cols: E R W N T J
[185 182 130 128 105 111] -> vapo
[185 182 130 146 111 137] -> gof
[130 146 108 104 111 137] -> dok
places vapo: [111] -> 5
asked: [185 182 130 146 111 137] -> gof
tags:
[145] -> J137
[104] -> J261
[185] -> J48
[146] -> J39
[186] -> J143
join gof 3:  -> J39
rev: [111 105 128] -> vapo
asked: [185 182 130 128 105 111] -> vapo
rev: [111 146 130] -> gof

cols: X U K V L
[140 142 178 109 144] = Vem
[106 142 159 140 102] = vikol
[109 165 165 165 165] = Netub
[126 115 149  91 106] = dasi
[116 158 153 100 102] = Fom
[109 158 143  82  90] = mupib
[123 164 153 100 106] = Kuz
places Netub: [165] -> 1 2 3 4
rev: [178 142] -> Vem
col: [165 149 153 143] -> K
tags:
[140] -> J803
[116] -> J103
[125] -> J6
[149] -> J87
[139] -> J11
[117] -> J428
[126] -> J62
join dasi 0:  -> J62
asked: [109 158 143  82  90] -> mupib
col: [140 106 109 126] -> X

cols: B A G F
[112 176  71 107] : kisi
[130  93 145 118] : bomom
[131  95 145 119] : Luren
[127  84 165 137] : Tik
[128  95 146 119] : dum
[108 108  86 108] : Pupu
[107 145 145 145] : lupor
[143 104 146 125] : dolu
places Pupu: [108] -> 0 1 3
places lupor: [145] -> 1 2 3

cols: besam Botol Kifi gik pefo saz peto Lusi libe Kaba
[126 129 158 134 141 134 158 115 123 141]  Gike
[121 141 163 175 140 130 110  82 146 142]  Zifir
[136 135 119 109 135 133 133 115 133 135]  Zepog
tags:
[158] -> J264
[110] -> J124
[159] -> J835
[175] -> J33
[111] -> J791
join Zifir 6:  -> J124
places Gike: [141] -> 4 9
places Zepog: [135] -> 1 4 9
rev: [141 123] -> Gike

cols: M C Y S Q P Z H
[133  81 173 114 149 149  93 157]  kuziz
[134 120 130 159  80 158 110 156]  kevot
[130 130 172 172 172 130  88 130]  med
[133  75 160 143 113 164  98 105]  teg
[133 173 113  97 157 153  78 133]  diro
[133 165 121  83 142 181  92  91]  tuzik
[134 174 154 103 101  99 136 182]  fum
places med: [172] -> 2 3 4
places kuziz: [149] -> 4 5

cols: tabe gosu nubib bis Nem
[ 89 102 179  95 179]  Pimus
[102  91  98 179 179]  reti
[161 136 177 172 157]  gasob
places Pimus: [179] -> 2 4
rev: [179  95 179 102] -> Pimus

cols: Bulaz namem pinat vulig kap Sopu Zose
[113 136 128 163 137 138 172] -> Rami
[158 175 158 158  98 116 158] -> setiv
[107  77 113  92 135 106 114] -> makos
[154 144 154  80 161 128 122] -> Duvaf
[175 114 158  96 159 130 143] -> dov
[ 84 151 123 117  84 134 105] -> Gupad
[143 127 165 107 126 154  94] -> mil
[140 144 125  84 157  92 101] -> ror
col: [117 107] -> vulig
places setiv: [158] -> 0 2 3 6
tags:
[116] -> J922
[143] -> J312
[144] -> J38
[114] -> J175
[175] -> J491
[174] -> J503
[77] -> J266
[176] -> J886
join setiv 1:  -> J491
rev: [ 98 158 158 175] -> setiv

cols: tid Gesa nuzi fut Debe
[135 128 130 125 129] : Lela
[138 128 127 128 129] : gemaz
[132 129 126 129 128] : gini
[130 126 130 127 128] : mibul
[ 97 157 101 163 141] : Buvu
[157 121 157 156 121] : Sote
[ 96  68  87 111 115] : gasu
[129 129 128 130 129] : voven
asked: [157 121 157 156 121] -> Sote
key -> tag
[96] -> J313
[97] -> J652
[135] -> J610
[141] -> J365
[129] -> J54
[134] -> J869
join Buvu 0:  -> J652
places Sote: [157] -> 0 2
asked: [138 128 127 128 129] -> gemaz
rev: [163 101] -> Buvu
rev: [129 125] -> Lela
asked: [130 126 130 127 128] -> mibul

cols: lutob gogo bogo golo
[155 168 108 152] : papor
[161 146 146 161] : duba
[127 133 135  93] : bet
[112 120 109 120] : dabul
[161  76 110  92] : Rud
[152 124 136 117] : tukil
[126 150 134 149] : Dager
[144 116 168 107] : Regi
[101 124 145 106] : Pas
[126  99 132 123] : zemel
[ 83 153  98 130] : Zon
[176 123 144 134] : Nerep
places duba: [146] -> 1 2
places papor: [108] -> 2

cols: piluv nalav laleb vipaz laveg Dobu Kam
[142 125 148 148  76 148  76]  vep
[134 170  93 127 130 124  93]  zudo
[134  93 134 134 101 151 139]  fofo
[144 143 147 167 102 168 125]  zim
places vep: [148] -> 2 3 5
places fofo: [134] -> 0 2 3
col: [170  93 143] -> nalav
col: [127 134 167] -> vipaz
rev: [127  93 170 134] -> zudo
rev: [168 102 167] -> zim

cols: kogi vigup sode lupa limu balor biz sig fupan sur
[146 154 156 119 116 159 162 151 150 140] = teli
[167 156 153 143 141 160 110 160 175 115] = mubav
[152 151 156 117  95 161 148 150 158 112] = fifim
[103 134 126 113  84 102 159  96 100 107] = tado
[174 150 157 139 151 176 122 176 184 144] = tufon
[123 126 135 113 123 143 168 137 121 158] = duti
[108 106 100 132 140  93 104 103 102 131] = biba
[152 151 156 117 146 161 148 150 158 112] = Siko
[121  97 105 138 179 126 102 136 118 169] = reruk
[118 148 139 115  81 113 158 106 117 100] = gigon
[115 109 121 121 153 127 158 129 106 181] = Tevuz
[ 87  70  82 122 150  91 125 101  76 171] = Nagi
key -> tag
[151] -> J741
[117] -> J840
[81] -> J842
[84] -> J661
[96] -> J141
[95] -> J934
[150] -> J273
join fifim 4:  -> J934
asked: [121  97 105 138 179 126 102 136 118 169] -> reruk

cols: kazok Vibu Pogi buse Dadif faku leda
[105  86 148 142  86 146 142]  someb
[116  99 120 126  97  83  84]  fak
[105 143  83 142  97 126 184]  muzit
places someb: [86] -> 1 4
col: [126 142] -> buse
places fak: [116] -> 0
col: [86 99] -> Vibu
rev: [ 83  97 126 120] -> fak
col: [ 99 143] -> Vibu

cols: ruta punor ret zug gapog
[120 118 127 135 118] -> mufof
[119 127 143 148 132] -> nidak
[128  99 150  93  85] -> zipi
[ 92  99 150  93  85] -> dupu
[131 126 148  88 125] -> godef
[158 188  95 128 134] -> mig
[ 81 126 126 127 153] -> fes
[ 82 185 102 184  88] -> lota
[100 100 138  98 105] -> dunav
col: [ 99  99 126 188 126] -> punor
rev: [118 120] -> mufof
col: [135 148  93] -> zug

cols: Zumog rus Seset zak luzi seli
[132 108 183  95 145 140] = vizus
[179 179 179  94 148 179] = puna
[131 118 176  92 138 134] = dogiz
[ 94 112 175  94 148 180] = refa
[132 107 182  94 147 139] = Bopi
places refa: [94] -> 0 3
col: [134 180] -> seli
col: [132 179 131  94] -> Zumog
places puna: [179] -> 0 1 2 5
rev: [179 148] -> puna
Table of tags by key:
[177] -> J902
[183] -> J914
[180] -> J257
[178] -> J972
[176] -> J780
[179] -> J724
[175] -> J458
join refa 2:  -> J458
col: [131  94] -> Zumog

cols: rese patus pako Tok favu
[112 181 131  94 122]  Bokel
[170 136 122 151 102]  Pige
[ 95 157 153 135 167]  Lizur
[114  97 157 163 100]  sunol
[160 131 119 155 102]  Fumez
[152 131 128 145 126]  Til
[114  97 157 152 166]  Voz
[112 181 131  94 188]  liv
Table of tags by key:
[166] -> J272
[122] -> J302
[188] -> J647
[167] -> J486
[112] -> J564
[102] -> J957
join Bokel 4:  -> J302
asked: [114  97 157 152 166] -> Voz

cols: luvod lesa San Kuv burev kol kime davo
[124 125 130 139 142 136 135 151] -> Bute
[156 139 132 125 139 139 135 133] -> Pibu
[118 178  84 123 178 178 112 161] -> zige
[111 144  85 125 141 183 119 152] -> gev
rev: [135 139 139 125 132 139] -> Pibu
rev: [ 84 178] -> zige
places Pibu: [139] -> 1 4 5
places zige: [112] -> 6
places Pibu: [133] -> 7
places zige: [178] -> 1 4 5
rev: [125 124] -> Bute

cols: durig Dube Kekir fuseb Dozin Mupu Zoko Zumu
[129 127 131 118 119 129 134 176]  rekes
[129 129 127 160 145 118 135 127]  suv
[126 132 126 126 116 147 147 128]  gozov
rev: [118 145 160 127 129 129] -> suv
rev: [127 129 129] -> suv
tags:
[116] -> J617
[129] -> J740
[147] -> J880
join gozov 5:  -> J880
places rekes: [118] -> 3
places gozov: [128] -> 7
col: [176 127] -> Zumu
col: [127 128] -> Zumu

cols: fip limol balo mezal mavo zapi Vilef Zadef
[130 132 151 123 160 124 116 117] -> zeg
[137 148 138 127 126 129 123 140] -> Gitov
[132 132 134 128 122 129 127 122] -> Boku
[142 138 133 118 133 131 132 117] -> Bezi
[137 134 144 131 114 132 127 114] -> tunup
[ 81  99 110 155 110 120 123 167] -> Vav
[134 132 130 125 130 130 129 123] -> denuz
[135 147 140 126 127 129 120 138] -> gavab
[116 118 118 118 118 124 127 153] -> Rup
rev: [120 129 127 126 140] -> gavab
Table of tags by key:
[130] -> J89
[131] -> J50
[129] -> J502
join denuz 5:  -> J89
col: [124 129 129 131 132 120 130] -> zapi
asked: [142 138 133 118 133 131 132 117] -> Bezi
rev: [140 123] -> Gitov
places Rup: [118] -> 1 2 3 4
col: [138 134 133 144 110 130 140 118] -> balo

cols: gezun Ral lofe labi tudek Bepo Nevud
[108 101 119 114 154 126 156]  Lora
[148 116 115 150 148 168 150]  nupe
[107 107  87 132 160 138 134]  gole
[120 121  87 138 150 147 118]  besep
[103  86  76 123 169 143 144]  zalek
[149 183 145 156 108 149  91]  nefa
[112  95 113 110 152 134 154]  Vizo
[110 156 149 114 119  95 162]  zudi
[149 156 108 145 150 147 118]  Legu
rev: [108 156 145 183 149] -> nefa
asked: [120 121  87 138 150 147 118] -> besep
places nupe: [150] -> 3 6

cols: gosap bula Mizuv sakar mami gamub
[137 177 142  92 136 178]  vanu
[111 141 125 118  92 178]  posuv
[142  92 137 136 177 136]  Rovem
col: [136  92] -> mami
rev: [177 136 137  92 142] -> Rovem

cols: tud kaz Zun fadis guna Maka zadub Veval
[ 94 114 165  82 166  94 114  94] : Supit
[166 114  93  82 166  93 155 166] : peg
[ 94 114  93  82 167 166 133 151] : gurul
col: [166 166] -> guna
Table of tags by key:
[155] -> J245
[114] -> J60
[134] -> J234
[133] -> J390
join gurul 6:  -> J390
places peg: [166] -> 0 4 7
places Supit: [166] -> 4
rev: [ 94 114  94] -> Supit
places Supit: [165] -> 2
col: [114 155] -> zadub

